Below are the code and all the weights of a small trained network. Each question names an input and a class and asks about switching units off, where a switched-off unit gives its printed mean instead of its output.

import numpy as np


def w(rows, s, z=0):
    codes = np.array(rows[::2]) - 128.0
    scale = np.full(codes.shape[1], s)
    scale[-1] = z or s
    return codes * scale


def f(y):
    return np.maximum(y, 0)


def log_softmax(a):
    a = a - a.max(-1, keepdims=True)
    return a - np.log(np.exp(a).sum(-1, keepdims=True))


def net(x, mask):
    res = np.array(x, float).reshape(1, 7) / 4 @ E
    y = f(res @ A[0][:, :-1].T + A[0][:, -1])
    res = res + np.where(mask, y, B[0][:, -1]) @ B[0][:, :-1]
    return log_softmax(res[-1] @ U[:, :-1].T + U[:, -1])


A, B = {}, {}
E = w([
[74,206,103],'x0',
[114,130,63],'x1',
[1,131,219],'x2',
[105,49,143],'x3',
[173,196,130],'x4',
[114,210,65],'x5',
[82,59,77],'x6',
],0.0063)
A[0] = w([
[134,147,73,3],'neuron 1',
[254,173,65,51],'neuron 2',
[133,180,148,77],'neuron 3',
[58,179,89,140],'neuron 4',
[113,128,119,113],'neuron 5',
[182,71,204,184],'neuron 6',
[56,164,115,88],'neuron 7',
[188,209,133,124],'neuron 8',
[143,105,156,27],'neuron 9',
[165,89,88,149],'neuron 10',
[121,127,189,137],'neuron 11',
[122,112,104,94],'neuron 12',
[146,45,30,62],'neuron 13',
[112,139,112,34],'neuron 14',
[54,164,141,96],'neuron 15',
[57,166,144,128],'neuron 16',
[143,148,107,35],'neuron 17',
[142,69,70,51],'neuron 18',
[87,150,191,181],'neuron 19',
[175,66,74,95],'neuron 20',
[105,130,119,81],'neuron 21',
],0.011,0.0047)
B[0] = w([
[73,179,119,140],'neuron 1',
[188,215,95,233],'neuron 2',
[175,90,58,156],'neuron 3',
[115,93,35,203],'neuron 4',
[130,120,127,136],'neuron 5',
[210,145,252,254],'neuron 6',
[120,84,94,180],'neuron 7',
[203,139,61,212],'neuron 8',
[129,77,119,137],'neuron 9',
[81,164,191,188],'neuron 10',
[178,72,125,187],'neuron 11',
[110,123,140,137],'neuron 12',
[9,149,159,193],'neuron 13',
[133,136,133,129],'neuron 14',
[117,72,104,189],'neuron 15',
[143,60,86,200],'neuron 16',
[120,147,103,134],'neuron 17',
[76,118,156,162],'neuron 18',
[222,65,102,224],'neuron 19',
[46,175,165,189],'neuron 20',
[150,111,128,134],'neuron 21',
],0.021,0.0063)
U = w([
[103,121,183,144],'0',
[119,255,96,67],'1',
[98,179,165,207],'2',
[13,177,171,63],'3',
[105,140,119,254],'4',
[73,105,91,87],'5',
[133,148,124,45],'6',
],0.0082,0.0087)

Each question gives the input, the list of numbers given to net, and the class t.
The units are the neurons (one row each of A and B). Each row of codes is followed by its name. A weight is (code - 128) times the scale printed after its matrix; where a second scale follows, it is the last column's (A, B and U).
mask holds one flag per neuron, in row order. A switched-off neuron (its flag False) gives its mean, the last column of its row in B, instead of its output. The means were averaged over made-up inputs and are rounded, as every weight is.
A unit's drop is (log p(t) with every unit on - log p(t) with that unit switched off) / (log p(t) with every unit on - log p(t) with every unit switched off).
The circuit of an input: a set's keep is (log p(t) with only the set's units on - log p(t) with every unit switched off) / (log p(t) with every unit on - log p(t) with every unit switched off). Starting from the 12 units with the biggest drops (on a tie, the unit counted first), units are removed one at a time, each time the one whose removal leaves the highest keep (on an exact tie, the one counted first), for as long as the keep stays at least 0.8.
units of the circuit, in order: the units of the circuit, biggest drop first
most important unit: the unit with the biggest drop
k most important neurons: the k neurons with the biggest drops, biggest first
drop when u is switched off: that unit's drop, to one decimal
input [-3,-2,0,1,-3,-7,-5], class 0: units of the circuit, in order	[neuron 6; neuron 2]
input [2,2,5,-1,-3,0,-2], class 5: most important unit	neuron 6
input [0,4,-8,-8,3,-7,7], class 3: units of the circuit, in order	[neuron 13; neuron 20]
input [-7,-6,-8,8,7,0,-3], class 1: 2 most important neurons	[neuron 2; neuron 8]
input [8,4,-2,2,-8,1,8], class 3: 2 most important neurons	[neuron 13; neuron 19]
input [7,5,0,6,7,6,2], class 5: 2 most important neurons	[neuron 4; neuron 6]
input [-2,-6,6,6,7,5,-5], class 6: 2 most important neurons	[neuron 19; neuron 13]
input [-8,0,-7,-6,-1,-6,3], class 3: 2 most important neurons	[neuron 13; neuron 20]
input [-6,-6,-4,-8,6,-2,-7], class 1: drop when neuron 2 is switched off	0.2
input [0,-1,-4,-6,1,3,1], class 1: drop when neuron 2 is switched off	0.1
input [-2,-3,-3,-3,1,-3,6], class 3: drop when neuron 5 is switched off	0.0
input [-7,-4,-8,-4,-1,-8,3], class 3: drop when neuron 10 is switched off	0.1
